Below are the code and all the weights of a small trained network. Each question names an input and a class and asks about switching units off, where a switched-off unit gives its printed mean instead of its output.

import numpy as np


def w(rows, s, z=0):
    codes = np.array(rows[::2]) - 128.0
    scale = np.full(codes.shape[1], s)
    scale[-1] = z or s
    return codes * scale


def f(y):
    return np.maximum(y, 0)


def log_softmax(a):
    a = a - a.max(-1, keepdims=True)
    return a - np.log(np.exp(a).sum(-1, keepdims=True))


def net(x, mask):
    res = np.array(x, float).reshape(1, 5) / 4 @ E
    y = f(res @ A[0][:, :-1].T + A[0][:, -1])
    res = res + np.where(mask, y, B[0][:, -1]) @ B[0][:, :-1]
    return log_softmax(res[-1] @ U[:, :-1].T + U[:, -1])


A, B = {}, {}
E = w([
[136,137,253,175,43,112,206],'x0',
[43,34,117,163,78,189,117],'x1',
[130,126,127,124,125,125,126],'x2',
[128,113,53,193,85,69,147],'x3',
[120,131,131,121,123,123,124],'x4',
],0.012)
A[0] = w([
[102,110,47,158,165,99,72,94],'N1',
[177,173,106,97,218,93,102,134],'N2',
[76,128,33,71,230,189,58,197],'N3',
[159,192,111,178,166,35,103,133],'N4',
[144,146,199,72,126,115,131,37],'N5',
[71,118,167,101,93,177,164,74],'N6',
[165,219,50,120,196,76,97,185],'N7',
[84,61,212,152,101,188,134,123],'N8',
[116,180,190,222,25,64,232,65],'N9',
[84,119,102,111,184,158,95,53],'N10',
[129,57,103,177,66,12,115,159],'N11',
[51,28,102,177,100,190,122,90],'N12',
[163,125,207,192,61,61,214,170],'N13',
[193,245,183,61,207,110,136,158],'N14',
[88,117,173,93,63,212,153,75],'N15',
[74,25,94,144,91,190,112,67],'N16',
[44,77,247,132,120,240,192,114],'N17',
[72,138,74,82,169,189,98,34],'N18',
[150,178,163,182,88,88,161,2],'N19',
[254,253,161,73,171,77,174,66],'N20',
[114,109,142,177,102,98,101,197],'N21',
[150,136,176,155,95,100,196,27],'N22',
[124,96,255,94,104,240,140,133],'N23',
[148,128,220,31,196,219,78,199],'N24',
[140,158,82,194,45,108,99,205],'N25',
[144,218,104,62,218,136,116,85],'N26',
],0.0077,0.007)
B[0] = w([
[151,218,71,87,121,125,163,183],'N1',
[164,207,91,68,102,152,176,198],'N2',
[94,59,131,146,215,101,33,251],'N3',
[183,194,65,62,131,133,162,186],'N4',
[105,136,158,148,56,151,170,154],'N5',
[142,164,138,86,37,145,151,160],'N6',
[155,197,121,83,88,171,224,226],'N7',
[145,199,101,103,65,140,166,198],'N8',
[65,24,153,162,218,188,81,231],'N9',
[80,119,187,170,51,191,158,157],'N10',
[82,93,135,118,178,133,83,203],'N11',
[81,68,184,161,186,136,70,204],'N12',
[46,70,196,186,121,204,117,244],'N13',
[38,91,172,155,223,111,35,234],'N14',
[178,144,116,116,20,98,171,171],'N15',
[97,73,153,151,195,95,44,190],'N16',
[240,181,114,115,48,105,185,220],'N17',
[21,90,222,169,28,197,160,166],'N18',
[181,165,28,36,238,26,2,156],'N19',
[47,51,188,185,132,157,91,228],'N20',
[145,187,121,92,159,90,146,180],'N21',
[151,132,14,127,201,34,46,165],'N22',
[202,190,73,90,62,67,159,214],'N23',
[42,18,180,226,177,143,31,228],'N24',
[188,158,59,76,169,128,153,200],'N25',
[182,189,81,34,120,104,172,193],'N26',
],0.007,0.013)
U = w([
[132,106,97,110,204,65,90,163],'0',
[83,79,160,175,106,167,137,115],'1',
[248,222,58,61,57,92,220,250],'2',
],0.012,0.0018)

Each question gives the input, the list of numbers given to net, and the class t.
The units are the neurons (one row each of A and B). Each row of codes is followed by its name. A weight is (code - 128) times the scale printed after its matrix; where a second scale follows, it is the last column's (A, B and U).
mask holds one flag per neuron, in row order. A switched-off neuron (its flag False) gives its mean, the last column of its row in B, instead of its output. The means were averaged over made-up inputs and are rounded, as every weight is.
A unit's drop is (log p(t) with every unit on - log p(t) with that unit switched off) / (log p(t) with every unit on - log p(t) with every unit switched off).
The circuit of an input: a set's keep is (log p(t) with only the set's units on - log p(t) with every unit switched off) / (log p(t) with every unit on - log p(t) with every unit switched off). Starting from the 12 units with the biggest drops (on a tie, the unit counted first), units are removed one at a time, each time the one whose removal leaves the highest keep (on an exact tie, the one counted first), for as long as the keep stays at least 0.8.
units of the circuit, in order: the units of the circuit, biggest drop first
top k neurons: the k neurons with the biggest drops, biggest first
drop of u: that unit's drop, to one decimal
input [-6,3,-1,-1,-7], class 1: units of the circuit, in order => [N18]
input [6,-2,-4,3,-6], class 0: top 2 neurons => [N19, N22]
input [5,-8,3,-3,-4], class 1: top 2 neurons => [N20, N13]
input [7,0,7,7,3], class 0: top 3 neurons => [N19, N22, N25]
input [0,5,-3,3,-4], class 0: units of the circuit, in order => [N13, N20]
input [-5,1,1,-6,-5], class 1: top 3 neurons => [N18, N10, N24]
input [6,-8,3,-5,0], class 1: top 2 neurons => [N20, N13]
input [-8,4,5,-2,-6], class 1: top 2 neurons => [N18, N10]
input [6,7,7,-2,-3], class 2: top 2 neurons => [N17, N23]
input [7,7,-2,-3,-3], class 2: top 2 neurons => [N17, N23]
input [-6,1,-3,-5,2], class 1: top 3 neurons => [N18, N10, N24]
input [4,-6,-8,-6,8], class 1: top 2 neurons => [N20, N5]
input [5,4,6,0,-5], class 2: top 2 neurons => [N17, N24]
input [2,-6,8,-3,-3], class 1: units of the circuit, in order => [N20]
input [-2,8,4,4,-5], class 0: drop of N13 => 0.2
input [-2,5,-3,4,7], class 0: drop of N13 => 0.1
input [3,-5,-2,-6,5], class 1: drop of N20 => 0.2
input [0,0,1,8,1], class 2: drop of N17 => -0.3
